Below are the code and all the weights of a small trained network. Each question names an input and a class and asks about switching units off, where a switched-off unit gives its printed mean instead of its output.

import numpy as np


def w(rows, s, z=0):
    codes = np.array(rows[::2]) - 128.0
    scale = np.full(codes.shape[1], s)
    scale[-1] = z or s
    return codes * scale


def f(y):
    return y / 2 * (1 + np.tanh(0.7978845608 * (y + 0.044715 * y**3)))


def log_softmax(a):
    a = a - a.max(-1, keepdims=True)
    return a - np.log(np.exp(a).sum(-1, keepdims=True))


def net(x, mask):
    res = np.array(x, float).reshape(1, 6) / 4 @ E
    y = f(res @ A[0][:, :-1].T + A[0][:, -1])
    res = res + np.where(mask, y, B[0][:, -1]) @ B[0][:, :-1]
    return log_softmax(res[-1] @ U[:, :-1].T + U[:, -1])


A, B = {}, {}
E = w([
[29,194,184,15,116,201],'x0',
[111,222,187,117,213,52],'x1',
[181,136,158,70,71,26],'x2',
[47,17,107,100,143,170],'x3',
[255,116,59,88,189,135],'x4',
[105,86,57,87,65,117],'x5',
],0.0086)
A[0] = w([
[123,198,158,120,158,97,71],'n0',
[145,89,64,142,87,116,152],'n1',
[91,72,133,72,158,174,119],'n2',
[178,142,101,156,202,125,115],'n3',
[173,128,80,127,251,115,194],'n4',
[95,186,129,84,175,54,129],'n5',
[153,166,146,95,137,29,153],'n6',
[154,103,131,107,199,150,170],'n7',
[150,122,167,205,206,91,127],'n8',
[76,141,141,120,160,173,81],'n9',
[113,140,133,77,36,132,255],'n10',
[207,165,122,112,132,164,109],'n11',
[174,109,200,92,166,44,182],'n12',
[106,70,79,105,114,131,164],'n13',
[166,220,166,107,160,134,79],'n14',
],0.012,0.0044)
B[0] = w([
[131,102,121,145,68,176,204],'n0',
[112,80,105,163,103,141,219],'n1',
[115,232,148,31,59,171,230],'n2',
[129,115,183,141,188,151,207],'n3',
[150,44,159,46,194,143,255],'n4',
[131,95,102,141,70,110,229],'n5',
[158,86,10,143,36,99,241],'n6',
[110,135,149,29,150,188,193],'n7',
[172,141,83,179,191,39,221],'n8',
[53,176,150,113,131,162,202],'n9',
[209,120,105,54,169,101,243],'n10',
[80,96,163,84,188,253,187],'n11',
[190,156,76,123,141,6,242],'n12',
[166,81,86,67,35,133,224],'n13',
[172,15,90,152,151,182,225],'n14',
],0.0084,0.0094)
U = w([
[114,57,169,99,198,140,148],'0',
[110,158,140,248,155,66,3],'1',
[156,112,89,94,50,96,161],'2',
[64,217,208,43,95,133,48],'3',
[190,138,165,84,191,68,221],'4',
],0.013,0.0029)

Each question gives the input, the list of numbers given to net, and the class t.
The units are the neurons (one row each of A and B). Each row of codes is followed by its name. A weight is (code - 128) times the scale printed after its matrix; where a second scale follows, it is the last column's (A, B and U).
mask holds one flag per neuron, in row order. A switched-off neuron (its flag False) gives its mean, the last column of its row in B, instead of its output. The means were averaged over made-up inputs and are rounded, as every weight is.
A unit's drop is (log p(t) with every unit on - log p(t) with that unit switched off) / (log p(t) with every unit on - log p(t) with every unit switched off).
The circuit of an input: a set's keep is (log p(t) with only the set's units on - log p(t) with every unit switched off) / (log p(t) with every unit on - log p(t) with every unit switched off). Starting from the 12 units with the biggest drops (on a tie, the unit counted first), units are removed one at a time, each time the one whose removal leaves the highest keep (on an exact tie, the one counted first), for as long as the keep stays at least 0.8.
circuit, biggest first: the units of the circuit, biggest drop first
unit that matters most: the unit with the biggest drop
k most important neurons: the k neurons with the biggest drops, biggest first
drop of u: that unit's drop, to one decimal
input [2,4,-1,-3,1,-2], class 0: circuit, biggest first -> [n14]
input [-5,-2,4,3,0,-3], class 4: 2 most important neurons -> [n6 n5]
input [0,-6,4,2,-3,-8], class 4: circuit, biggest first -> [n6 n14]
input [-8,6,-7,-4,7,7], class 0: circuit, biggest first -> [n4 n11]
input [-3,4,-1,-3,-3,5], class 1: 2 most important neurons -> [n13 n2]
input [0,8,2,1,0,-1], class 2: 2 most important neurons -> [n6 n5]
input [1,5,-5,-3,2,7], class 0: 2 most important neurons -> [n12 n2]
input [-3,-5,-1,-6,1,-3], class 0: 2 most important neurons -> [n11 n12]
input [0,-4,-5,7,-5,2], class 3: 2 most important neurons -> [n2 n6]
input [-8,-2,7,-5,1,-2], class 4: drop of n0 -> 0.3
input [-2,2,0,3,-3,-6], class 1: drop of n10 -> 0.2
input [-1,-6,7,0,-6,-8], class 4: drop of n5 -> 0.2
input [-7,0,3,2,-3,-5], class 1: drop of n12 -> 0.0
input [-6,3,-2,3,-3,-1], class 1: unit that matters most -> n10
